Below is a small trained network, with its code and all its weights. Each question gives an input and a class and asks what happens when units are switched off, that is, made to give their printed mean instead of their output.

import numpy as np


def w(rows, s, z=0):
    codes = np.array(rows[::2]) - 128.0
    scale = np.full(codes.shape[1], s)
    scale[-1] = z or s
    return codes * scale


def norm(h):
    return h / np.sqrt((h * h).mean(-1, keepdims=True) + 1e-5)


def f(y):
    return y / 2 * (1 + np.tanh(0.7978845608 * (y + 0.044715 * y**3)))


def log_softmax(a):
    a = a - a.max(-1, keepdims=True)
    return a - np.log(np.exp(a).sum(-1, keepdims=True))


def net(x, mask):
    res = np.array(x, float).reshape(1, 8) / 4 @ E
    u = 0
    for l in range(4):
        y = f(norm(res) @ A[l][:, :-1].T + A[l][:, -1])
        res = res + np.where(mask[u : u + 4], y, B[l][:, -1]) @ B[l][:, :-1]
        u += 4
    return log_softmax(norm(res)[-1] @ U[:, :-1].T + U[:, -1])


A, B = {}, {}
E = w([
[89,99,141,187,120],'x0',
[91,44,112,157,142],'x1',
[90,112,3,87,230],'x2',
[237,89,118,223,90],'x3',
[171,129,89,130,141],'x4',
[203,149,76,66,198],'x5',
[59,39,140,226,145],'x6',
[208,181,157,70,37],'x7',
],0.0058)
A[0] = w([
[77,185,135,89,100,63],'L0N1',
[135,126,60,93,254,74],'L0N2',
[194,175,180,170,88,3],'L0N3',
[20,176,111,92,76,90],'L0N4',
],0.0078,0.0025)
B[0] = w([
[103,137,211,121,217,144],'L0N1',
[114,152,68,129,249,253],'L0N2',
[145,134,97,136,138,186],'L0N3',
[124,147,130,104,82,172],'L0N4',
],0.013,0.0037)
A[1] = w([
[111,171,102,199,130,1],'L1N1',
[254,144,132,59,105,36],'L1N2',
[94,156,173,131,98,30],'L1N3',
[2,88,107,230,86,179],'L1N4',
],0.0081,0.0017)
B[1] = w([
[138,118,137,60,120,129],'L1N1',
[97,186,59,210,39,213],'L1N2',
[32,98,73,71,163,136],'L1N3',
[164,2,130,167,85,254],'L1N4',
],0.0091,0.0047)
A[2] = w([
[106,2,153,148,72,5],'L2N1',
[230,210,129,161,44,27],'L2N2',
[9,202,181,115,64,107],'L2N3',
[98,103,126,124,107,39],'L2N4',
],0.0072,0.0012)
B[2] = w([
[108,84,204,247,166,251],'L2N1',
[253,156,29,168,64,252],'L2N2',
[174,99,156,24,104,187],'L2N3',
[177,138,130,186,116,127],'L2N4',
],0.0076,0.0039)
A[3] = w([
[92,78,182,255,114,82],'L3N1',
[146,95,60,98,208,138],'L3N2',
[42,171,189,9,57,2],'L3N3',
[101,142,177,77,102,214],'L3N4',
],0.0085,0.003)
B[3] = w([
[5,89,148,133,96,255],'L3N1',
[65,190,148,159,185,213],'L3N2',
[147,133,238,89,141,165],'L3N3',
[183,85,117,109,151,149],'L3N4',
],0.012,0.0052)
U = w([
[62,8,166,183,70,255],'0',
[89,179,55,108,244,72],'1',
[168,120,227,21,98,10],'2',
[254,180,66,153,17,118],'3',
],0.014,0.00047)

Each question gives the input, the list of numbers given to net, and the class t.
The units are the neurons (one row each of A and B). Each row of codes is followed by its name. A weight is (code - 128) times the scale printed after its matrix; where a second scale follows, it is the last column's (A, B and U).
mask holds one flag per neuron, layer by layer. A switched-off neuron (its flag False) gives its mean, the last column of its row in B, instead of its output. The means were averaged over made-up inputs and are rounded, as every weight is.
A unit's drop is (log p(t) with every unit on - log p(t) with that unit switched off) / (log p(t) with every unit on - log p(t) with every unit switched off).
The circuit of an input: a set's keep is (log p(t) with only the set's units on - log p(t) with every unit switched off) / (log p(t) with every unit on - log p(t) with every unit switched off). Starting from the 12 units with the biggest drops (on a tie, the unit counted first), units are removed one at a time, each time the one whose removal leaves the highest keep (on an exact tie, the one counted first), for as long as the keep stays at least 0.8.
units of the circuit, in order: the units of the circuit, biggest drop first
k most important neurons: the k neurons with the biggest drops, biggest first
top k neurons in layer l: the k neurons of layer l with the biggest drops, biggest first
drop of u: that unit's drop, to one decimal
input [2,-1,-3,7,-4,-4,-2,3], class 3: units of the circuit, in order	(L2N2)
input [3,8,-7,-4,-2,5,2,7], class 2: units of the circuit, in order	(L1N4 L2N3)
input [5,2,4,6,7,6,7,-4], class 1: units of the circuit, in order	(L0N2 L3N2)
input [-1,-5,-6,-5,3,5,-4,-1], class 3: 3 most important neurons	(L1N2 L2N2 L0N2)
input [-1,-7,-4,1,7,-8,-4,-5], class 3: 2 most important neurons	(L0N3 L2N2)
input [-3,-6,-7,-3,5,-8,0,2], class 2: 3 most important neurons	(L1N3 L0N1 L3N3)
input [1,-6,7,-5,3,-6,-3,3], class 2: 2 most important neurons	(L0N4 L3N3)
input [2,0,-4,-2,5,-8,-4,4], class 2: 2 most important neurons	(L1N3 L0N1)
input [-5,-8,3,-1,-8,-8,5,2], class 2: top 2 neurons in layer 0	(L0N4 L0N1)
input [-6,-1,-7,-3,-1,2,3,4], class 3: 3 most important neurons	(L2N2 L0N3 L1N2)
input [5,4,3,8,-7,7,1,-2], class 1: drop of L3N2	0.1
input [4,-4,3,-6,7,-5,-3,8], class 2: drop of L0N1	0.3
input [-8,7,6,3,-6,-2,2,-5], class 1: drop of L0N2	2.1
input [-2,1,0,-3,7,-3,2,5], class 2: drop of L0N1	0.3
input [3,8,2,7,6,1,-5,-2], class 1: top neuron in layer 1	(L1N4)
